In the rows, 128 means zero.
Each row is followed by its class.
[ 97  85  99 136 171 151 149 114 136 121 111  73 142 123 127 157 114 168
 148 162 140 125 165 144 161 128  78 117 171 126 109  97 112 110 104 124
 132 107 109 129 110 137 168] => mipen
[135  81 109 150 189 101 129 132 142 107 102  88 153 159 161 125 133 122
 160  86 117 130 193 154 134 139 157 103 157 121 135 121 110 142 108 142
 118 143 136 172 107 119 174] => Buse
[ 65  60  98 115 141 127 168  95  97 111  95  28 118 102 176 115 159 142
 165 109 170 141 196 131 155 130 140  64 136 111 130  92  93 146  92 122
 170 128 105 156 136 110 188] => veted
[ 82  65 113 129 162 128 152 125 111 138 111  61 129  85 214 157 148 152
 167 160 156 144 187 162 140 115 176 100  87 122 117  96 118 126 139  88
 174 145 108 147 159 132 118] => vut
[ 96  87  93 142 183 140 126 114 133 122 136  88 157 153 116 125 124 130
 162 118 116 145 157 132 167 102 131 116 151 109 137 109  99 127 107 116
 134 105  92 139 131 131 176] => bigo
[ 88  54  93 146 140 137 155 101 117 154 129  64 153 104 122  93 181 135
 140 103 163 161 177 139 165 103 180 112 104 116 134  78  82 122 108 136
 189 120 127 150 147  87 185] => mipen
[101  77 109 162 204 148 160 116 152 103  91  81 144 163 105 132 142 157
 178 127 110  95 213 115 160 133 145  74 128 112 135  94 100 130 134 134
 136 123 107 137 106 137 143] => Buse
[117  86  99 147 190 156 145 144 119  93  99  83 137 135 121 137 131 158
 149 125 134 158 180 118 135 152 113 121 159 126 125  98 105 122 116 130
 136 124 113 149 125 128 147] => bigo
[102  52 151 111 171 138 145 101  99 139 119  58 137 104 194 151 157 164
 140 159 162 137 195 171 153 127 173 116 140 110  99  95 138 115 146  93
 153 126 121 164 139 126 141] => nid
[110  91  98 153 175  92 176 121 131  86 125 113 140 156 139 122 111 171
 168 118 127 115 199 125 184 113 117  81 172 123 123 108  96 153 117 126
 131 136 106 172 113 139 162] => Buse
[109  73 124 148 169 151 151 130 107 146  83  29 139  89 160 103 164 138
 160 104 155 131 197 138 128 123 148  91  85 105 127  94 128 128 122 130
 174 137 115 151 144 108 174] => veted
[ 89  68 113 168 197 139 130 124 117 138  77  94 139 138 154  89 107 168
 165 118 148 112 188 141 171 129 127 112 186 110 124 110 120 133 126 138
 141 119 119 175 111 135 185] => fen
[106 107 111 139 133 123 144  84 120 130 123  57 101  96 166  75 148 121
 126 155 154 151 174 180 126 130 172  57 103 104 156  98  98 143  92 150
 179 122 121 142 122 112 137] => luzes
[ 84 124 137 156 198 148 138 144 134 104 114 129 137 143 142 100 103 185
 178  99 108 104 194 112 168 129 160 123 163 138 129 111 140  98 115 136
 133 161  86 150 121 145 152] => veted
[106  43 136 144 129 106 133 113 135 143 133  70 106 104 203  95 164 129
 137 114 176 177 187 178 142 159 146 143 120 133 126 113 109 160 108 138
 181 136 136 179 142  88 127] => nid
[ 93  75 120 140 209 190 131 107 133 115  74  85 132 141 132 124 150 157
 143 128 124 124 172 131 132 125 146 138 166  99 157 112  99 109 134 138
 134 100 147 140  93 134 146] => zis
[118  82 116 156 139 126 169 105 118 111 104  20 142  97 171  91 158 147
 180 195 144 138 181 147 130 134 153  67  90 112 128  62 105 130 121 115
 174 129 113 143 118 115 154] => Buse
[119  66  86 148 220 143 138 111 138 109 103  62 138 136 107  99 116 152
 195  82 116 138 158 123 168 120 158 111 158 111 123 101 107 141 115 160
 130 101 112 127 120 113 178] => zis
[ 85  62 108 142 192 150 138 122 135 122  94  57 138 111 164 108  77 143
 172 148 105 129 153 114 174 113 104 121 131 108 114  90 126 132 130 160
 150  90 124 147 113 151 161] => zis
[ 82 135 138 140 152 156 152  91  89 109 112  69 114 111 162  97 197 161
 129 156 152 157 199 119 129 150 172 107 132 120 132  70 110 106 125 116
 184 152 113 136 150 125 141] => luzes
[ 75  79  91 158 181 159 126 103 134 124  95  89 130 105  88  67  92 138
 198 171 129 118 156 116 158 113 176  98 189  79 128  81 106 107  90 104
 137 128 123 149 121 119 163] => fen
[ 80  94 102 138 188 159 116 124 112  95 115 131 153 159 111 136 123 154
 160 114 110 171 193 113 169 111 139 111 155 132 142  89 121 134 113 109
 143  93 111 127 151 115 161] => luzes
[ 92  57  97 145 156 144 147  90 106 130 111  41 146 121 149  97 178 135
 167 126 143 135 175 131 141 118 186  72  99  92 148  83  83 132 119 124
 170 125 104 134 108 116 159] => bigo
[ 80  56 140 155 159 131 140 120 100 152 119  73 161 121 224 100 192 137
 161 104 169 121 182 152 142  94 204 116 107 112 157 102 101 119 155 119
 152 134 133 160  95 123 188] => vut
[ 72  87  81 135 106 132 151  99 112 110 143  48 138 132 175  64 119 136
 143 143 154 157 183 132 164  76 178  95 130 121 143  68  90 121 138 148
 176 120 113 138 176 134 158] => Buse
[103  82  97 137 193 152 147 114 136 113  76  96 155 109  94 129 124 146
 173 158 108  86 171  94 168 123 113  91 107 113 120  98 105 125 127 132
 141  88 107 114 102 122 156] => mipen
[ 86  87 123 148 181 147 143 113 123 120  81  92 141 146 138 110 130 156
 160 124 130  85 177 130 146 143 159  98 170 127 139 110 120 124 111 128
 118 116 105 144  66 143 189] => veted
[104  82 134 162 206 129 133 111 121 111  84  86 135 159 113  95 144 141
 160  82 123 127 190 151 154 177 115  82 167 117 132 113 128 140 101 101
 142 122 116 190  96 106 209] => nid
[108  48 122 147 144 112 166 115 125 118 151  48 114  87 194 138 149 151
 129 119 159 143 203 173 126 130 190 131 128 129 114 111 121 141 121 148
 174 139 119 157 151 114 106] => nid
[118  65 129 148 208 152 143 139 137 101 123  80 157 130 142 108 115 125
 152 104 124 124 163 120 146 161 117 126 140 122 146  91 130 144 138 127
 150 104 123 146 135 118 157] => nid
[ 88  75 136 124 192 156 148 125 138 103  58  82 144 148 153 144 115 155
 178 135 107 101 193 114 167 151 127  79 125 120 148 108 119 136 116 139
 154 111 115 129 100 130 163] => veted
[100  79 131 155 185 137 112 121 138 135 100 106 121 143 162 119 109 173
 167 144 119 112 176 142 136 127 124 117 182 103 128 118 145 123 138 112
 123 122 117 162 122 135 135] => nid
[ 98  79 102 149 185 152 116 120 135 139  82 103 153 145 130 138 123 172
 153 141 143 125 206 110 184 102  93 149 149 114  96  90 113  97 131 148
 151 113 124 147 119 135 162] => mipen
[109  69  99 154 186 144 146 125 101  91  98  51 162 146 155 112  92 129
 177 123 118 117 182 141 143 116 121  56 126 100 153  94 128 129 137 116
 147 102 101 145  77 157 166] => bigo
[101  79  94 165 177 137 140 130 125 108 110  94 170 175 147 106 143 154
 162  98 127 120 182 112 140  96 162 125 169 122 158  91 100 125 146 131
 124 118 128 146 125 131 195] => Buse
[129  85 115 164 178 142 140 131 111 114  60 100 148 120 143 149 100 188
 155 172 124 109 173 144 143 151 103  78 168 123  97 112 125 140 113 110
 109 129 123 133  64 141 160] => vut
[ 85 105 104 143 185 134 149 133 123 108  84 110 125 139 124 134 106 175
 190 127 126 106 167 125 155 132 141  82 167 124 121 105 128 125 112  99
 120 154 114 134 114 134 151] => vut
[ 63  92 130 130 144 133 153 105  86 125 135  87 104  86 168  79 143 139
 137 125 138 168 188 137 172 126 163  57  89 113 136  87 109 142 100 135
 175 139 122 184 125 113 150] => luzes
[134  76 127 161 173 160 138 131 119 112  88  74 147 121 111 111 128 103
 143 100 113 130 177 123 134 165 125  90 116 119 137 129 119 147 115 131
 136  96 118 151  85 125 176] => veted
[102  52 104 149 130 167 162 112  97 127 133  37 141 117 174 126 130 140
 135 153 153 164 166 177 115 120 190  73  94 103 166  79 106 100 144  99
 191 119 111 150 112 153 127] => bigo
[ 81 104 113 164 199 138 161 114 133 119 107 105 124 163 140 160 155 209
 159 158 116 102 196 138 153 145 147 122 173 141 126 107 112 136 114 134
 136 128  91 145 121 132 163] => fen
[104  73 137 130 137 149 156 116 132 131 132  46 136  90 171 119 160 107
 120  89 161 146 207 157 138 135 177 106  97 115 126 109 105  79 143 151
 193 156 124 141 152 134 130] => mipen
[103 105 110 154 224 154 123 106 134 119  79  90 150 151 119  95 125 154
 188 144 119  88 175 115 167 109 151 100 109 108 145  75 120 128 123 137
 141  99 112 108  90 126 188] => luzes
[ 88  94  99 122 156 125 156 127 126  88 105 108 143 127 152 126 123 162
 162 137 138 120 186 112 167 124  63  70 166 134 134 104 100 132 127 134
 130  97  97 132 125 129 174] => mipen
[103  71 126 138 135 125 170 122 124 118 114  22 119  96 201  88 128 123
 155 121 160 144 195 175 141 132 149  68  98 123 151 112 112 141 113 157
 180 118 105 153 132 122 163] => veted
[ 84  80 124 132 145 156 170 105 109 134  95  56 138  80 148  96 131 163
 157 188 134 117 195 146 164 106 171  78  99 119 117  83 124 107 139 119
 174 129 109 114 128 129 130] => mipen
[ 99 104 117 170 192 146 137 137 140 104 102 110 141 153 145 119 115 157
 161 106 128 105 180 111 157 142 101  94 136 114 140  99 105 123 121 149
 143 144 125 153  87 142 154] => vut
[ 94  45 130 140 156 156 165 111 106 140 128  64 138 109 160 105 197 161
 158 102 172 157 182 164 153  81 202 154 114 119 144  97 101 121 133 127
 156 124 147 143 108  99 165] => zis
[103  65 100 135 138 117 138 119 111 130 110  40 147 116 163  91 139 127
 165 147 174 157 154 132 141 142 125  82 142 111 121  65 113 130 112 158
 165 104 114 155 115 121 156] => bigo
[ 90  75 111 148  99 174 163 107  70 109  99  22 124  80 143  88 142 144
 138 135 159 137 200 132 116 135 181  75 112 127 113  77 131 119 113 131
 160 141 115 123 100 130 142] => veted
[ 90 111 129 177 168 147 157 120 124 105 109  88 144 145 149  91 116 127
 151 123 120  99 177 143 137 140 136  64 132 111 166 106 119 122 132 111
 159 139 119 150  76 158 148] => vut
[112  89 146 139 182 150 135 129 147  99  94 128 133 139 131 119 108 157
 127 144 116 120 188 153 145 141  70  98 190 110 152 139 122 147 116 116
 119 101 135 152 114 117 139] => nid
[ 85  83 147 163 157 130 178 121 114 125 108  53 123  91 207 152 178 172
 156 165 150 144 201 176 119 133 192  97 100 116 141 106 109  99 123  98
 195 156 121 177 117 128 130] => vut
[ 90 115 111 152 212 133 129 129 125 118 107  66 125 132 142 101 117 121
 165 133 104 141 181 158 145 112 142 106 112 131 149 107 141 140 107 143
 137  81 109 153 128 118 190] => luzes
[136  47 103 172 150 115 141 107 139 130 132  30 132  90 172 126 143 149
 162 138 143 152 197 153 135 113 162 121  78 107 102  93 111 139 124 135
 194 122 105 141 168 102 143] => nid
[ 86  94 137 148 211 142 127 124 135 144 110  93 154 131 186 119 116 145
 166 125  95  94 168 135 164 127 133 123 124 119 138 119 133 103 143 131
 142 127 101 154 101 153 167] => mipen
[ 84  82 111 142 174 137 141  88  85 124 103  59 121 111 158  88 182 135
 163 122 140 148 194 159 144 116 199  65  73 112 158  91 103 146 108 111
 168 111 112 155 105  98 185] => luzes
[103  54 111 148 143 149 144 100 105 128 122  36 148 104 155  82 163 138
 137 124 175 119 174 140 125 127 178 110 132 117 119  67 115 120 136 129
 148 115 120 128 124 114 188] => nid
[100  76  99 141 134 109 154 121 113 111 144  88 161 104 190  99 129 135
 151 138 132 146 170 135 149 104 163  92  93 121 148  90 101 147 128 125
 189 126  90 131 150 130 120] => bigo
[103  56 152 165 151 153 155 106  99 156 135  75 156 114 186 107 222 171
 140 104 168 165 182 148 146 126 187 171 123 128 119  89 105 113 153 107
 174 144 125 154 111 125 166] => zis
[102  77 127 135 174 124 142 123 106 130  70 120 159 133 160  93 147 148
 162  97 131 105 187 109 169 118 154 117 153 123 130 122 112 161 126  96
 128 141 120 140 117 117 207] => veted
[109  99 139 173 145 120 165  97 104 140 119  47 118  97 165  87 165 147
 144 163 135 136 178 163 135 126 208  90  79 123 134  94 123 131 114 156
 180 115 120 153  86 119 165] => luzes
[138  87 129 161 185 174 135 135 138 106  87  70 156 140 134 130  96 152
 156 128 135  89 186 139 126 111 123  95 156  90 151 112 131  97 122 160
 124 106 131 134  60 150 159] => veted
[ 94  40  98 160 194 140 136 118 143 129 105  95 170 160 136 142 142 144
 171 130 103 122 191 115 158 106 173 111 123 100 148  85  95 147 122 123
 146 119 138 156 109 119 150] => Buse
[ 87  64 109 133 137 156 145 100 111 145 106  49 118  88 150  86 173 129
 144 111 162 123 178 133 124 128 203  62 102  95 144  95  89 120 106 146
 153 136 118 155 111 110 166] => veted
[111  52 101 167 172 143 164 147 140 100  73  74 148 139 137 132  75 177
 175 160 113 124 177 145 148 133 141  95 140 135 138  89 124 134 120 137
 142 110 136 143  94 133 148] => Buse
[102  92 146 149 187 157 122 133 106 108  98  84 149 134 160 129 111 105
 150 131 109 160 188 121 149 144  98 112 145 112 129 109 144 126 146  93
 144 102 128 152 123 156 176] => luzes
[107  56 133 132 155  95 135 110 107 127 128  41 137 109 224 105 161 112
 137  79 160 147 198 157 143 135 138 117 129 119 115 117 124 153 138 134
 169 126 116 175 163 113 178] => nid
[112 105 145 193 190 137 146 140 131 120 107 104 143 157 168 122 143 170
 161 112 112 105 201 137 129 146 168 118 147 128 148 125 131 105 155 148
 157 134 104 166 112 148 162] => fen
[ 88  54 113 159 160 113 155 121 115 138 140  67 137  78 194 109 144 124
 150 114 135 143 182 174 127 120 215  96 116 110 149 121 108 139 114 128
 183 128 109 181 155 113 143] => fen
[ 90 103 130 141 172 130 147 112 119 127 100  31 111 101 183  81 177 122
 160 114 153 136 196 188 112 120 187  85  72 121 173  99 130 134  99 159
 180 125 128 133 123  91 150] => luzes
[ 83  43  90 145 132 152 132 113 103 132 117  36 166 103 213  94 142 129
 150 156 166 148 161 137 117  97 187 133 126 110 149  56  99 112 144 109
 164 120 137 142 140 133 154] => Buse
[100  63 118 166 182 158 117 122 108 141  75 132 171 125 118 123 150 153
 133  85 134  87 196 114 134 126 183 130 173 117 115 124 121 116 122 107
 117 125 114 150  80 141 168] => veted
[ 99  75 125 107 140 125 138 110  88 124  92  89 161 120 238 104 165 167
 127 135 161 123 176 168 126 121 189 108 129 145 135  78 122 125 143 143
 142 124 135 136  89 132 176] => zis
[ 96  87 144 158 153 133 179 110 120 124  83  55 131 111 196 123 184 186
 154 181 166 106 199 146 124 140 158  92 145 110 144  94  98 107 141 142
 179 126 120 154 116 126 172] => fen
[129  81  97 158 172 157 152 144 115 116 106  59 138 139 127 188  98 165
 140 151 123 142 169 153 116 139 107  86 126 111 115  91 132  99 119 117
 141 125 114 164  93 163 150] => bigo
